Here is a tiny trained network, its code and every weight. The questions are about switching its units off for an input and a class, where a switched-off unit gives its printed mean instead of its output.

import numpy as np


def w(rows, s, z=0):
    codes = np.array(rows[::2]) - 128.0
    scale = np.full(codes.shape[1], s)
    scale[-1] = z or s
    return codes * scale


def f(y):
    return np.maximum(y, 0)


def log_softmax(a):
    a = a - a.max(-1, keepdims=True)
    return a - np.log(np.exp(a).sum(-1, keepdims=True))


def net(x, mask):
    res = np.array(x, float).reshape(1, 5) / 4 @ E
    y = f(res @ A[0][:, :-1].T + A[0][:, -1])
    res = res + np.where(mask, y, B[0][:, -1]) @ B[0][:, :-1]
    return log_softmax(res[-1] @ U[:, :-1].T + U[:, -1])


A, B = {}, {}
E = w([
[118,91,161,124,116,251,138,137,125,142,102],'x0',
[168,128,135,184,130,160,108,171,155,106,136],'x1',
[156,113,170,63,116,147,178,120,169,172,179],'x2',
[162,188,172,95,101,145,137,143,52,76,148],'x3',
[187,90,113,132,66,105,85,168,130,162,147],'x4',
],0.012)
A[0] = w([
[155,64,213,160,35,217,74,189,134,126,163,180],'N0',
[74,172,149,118,143,161,93,103,16,97,30,215],'N1',
[146,205,132,98,91,65,140,69,98,175,214,224],'N2',
[111,180,133,142,127,210,167,148,29,78,81,201],'N3',
[93,210,55,170,126,67,95,144,123,13,153,170],'N4',
[101,86,101,141,142,146,142,108,201,234,89,221],'N5',
[147,225,88,106,147,84,3,131,72,30,49,219],'N6',
[99,76,116,142,205,160,116,155,225,177,31,200],'N7',
[139,109,209,146,83,180,61,177,149,147,154,113],'N8',
[192,102,111,146,123,205,191,136,193,167,161,134],'N9',
[119,68,27,135,86,181,84,120,111,152,112,197],'N10',
[166,135,186,54,79,153,246,139,128,178,198,249],'N11',
[76,41,25,136,206,104,121,92,202,147,68,217],'N12',
[119,131,166,146,238,167,219,115,202,125,210,152],'N13',
[158,115,34,222,143,28,40,120,83,123,104,252],'N14',
[96,154,212,120,131,243,153,128,39,70,10,169],'N15',
[154,102,193,89,17,163,144,184,132,190,231,182],'N16',
[184,124,110,149,174,142,142,183,116,91,155,85],'N17',
[216,100,173,59,87,142,162,212,161,189,249,234],'N18',
[116,136,185,82,114,84,163,54,167,136,167,186],'N19',
[120,198,126,158,243,179,179,95,168,99,77,196],'N20',
],0.0058,0.0025)
B[0] = w([
[212,118,78,208,124,196,108,117,71,83,127,229],'N0',
[101,181,188,162,109,149,186,105,103,125,51,209],'N1',
[157,129,158,43,106,26,186,122,140,186,182,210],'N2',
[127,180,218,162,115,218,152,67,75,145,101,208],'N3',
[168,245,115,179,193,87,176,209,181,209,177,214],'N4',
[103,77,99,129,104,78,43,109,193,14,101,215],'N5',
[152,191,207,177,111,154,222,201,132,196,151,229],'N6',
[90,82,108,176,147,84,80,146,200,53,83,221],'N7',
[194,117,88,232,108,198,91,165,97,109,119,186],'N8',
[127,46,86,135,112,170,122,184,148,48,142,194],'N9',
[149,129,107,171,63,116,86,136,118,111,57,187],'N10',
[136,94,124,88,91,148,137,69,95,113,186,242],'N11',
[38,77,107,135,126,69,115,185,150,98,59,239],'N12',
[121,65,112,92,186,153,178,153,170,88,191,199],'N13',
[136,152,134,178,71,47,129,216,117,207,112,247],'N14',
[168,78,189,157,118,195,243,56,76,99,60,232],'N15',
[201,110,47,123,65,162,74,70,134,111,182,231],'N16',
[158,145,133,144,115,110,161,124,112,124,144,155],'N17',
[222,41,81,139,71,134,116,62,97,124,236,254],'N18',
[72,121,154,15,141,82,119,122,133,95,153,190],'N19',
[85,148,152,126,255,156,184,144,183,112,98,207],'N20',
],0.0059,0.0091)
U = w([
[91,87,115,163,96,76,53,139,125,113,37,178],'0',
[134,152,222,153,140,192,183,59,55,116,45,235],'1',
[145,120,159,1,113,79,155,78,108,142,209,173],'2',
[76,101,143,109,238,149,146,151,168,80,123,74],'3',
[204,100,81,154,91,180,98,91,80,107,178,3],'4',
[150,223,147,156,135,93,165,211,103,206,151,108],'5',
],0.0086,0.00072)

Each question gives the input, the list of numbers given to net, and the class t.
The units are the neurons (one row each of A and B). Each row of codes is followed by its name. A weight is (code - 128) times the scale printed after its matrix; where a second scale follows, it is the last column's (A, B and U).
mask holds one flag per neuron, in row order. A switched-off neuron (its flag False) gives its mean, the last column of its row in B, instead of its output. The means were averaged over made-up inputs and are rounded, as every weight is.
A unit's drop is (log p(t) with every unit on - log p(t) with that unit switched off) / (log p(t) with every unit on - log p(t) with every unit switched off).
The circuit of an input: a set's keep is (log p(t) with only the set's units on - log p(t) with every unit switched off) / (log p(t) with every unit on - log p(t) with every unit switched off). Starting from the 12 units with the biggest drops (on a tie, the unit counted first), units are removed one at a time, each time the one whose removal leaves the highest keep (on an exact tie, the one counted first), for as long as the keep stays at least 0.8.
circuit, biggest first: the units of the circuit, biggest drop first
top k neurons: the k neurons with the biggest drops, biggest first
drop of u: that unit's drop, to one decimal
input [-3,6,-7,-5,-3], class 5: top 3 neurons	(N4, N6, N14)
input [-2,7,-7,6,-3], class 5: circuit, biggest first	(N4)
input [5,-5,7,0,-6], class 2: circuit, biggest first	(N11, N19)
input [1,5,-5,4,6], class 5: circuit, biggest first	(N6, N14)
input [7,-7,8,-7,0], class 4: top 2 neurons	(N18, N16)
input [-5,-2,2,-1,7], class 2: top 2 neurons	(N2, N0)
input [-3,-1,6,-7,-2], class 3: circuit, biggest first	(N13, N12)
input [0,6,-6,-4,-6], class 3: top 2 neurons	(N20, N7)
input [2,-6,8,1,8], class 4: top 2 neurons	(N16, N18)
input [-7,2,6,-7,-1], class 0: top 3 neurons	(N12, N5, N7)
input [-3,-6,4,-7,1], class 0: top 3 neurons	(N12, N5, N7)
input [-2,-6,-5,3,-3], class 5: top 2 neurons	(N4, N6)
input [-2,0,-6,2,5], class 5: drop of N8	0.0
input [-3,-3,4,-8,-1], class 0: circuit, biggest first	(N12)
input [-3,-5,1,-4,3], class 0: drop of N11	0.1
input [-3,5,8,-2,-5], class 2: drop of N18	0.2
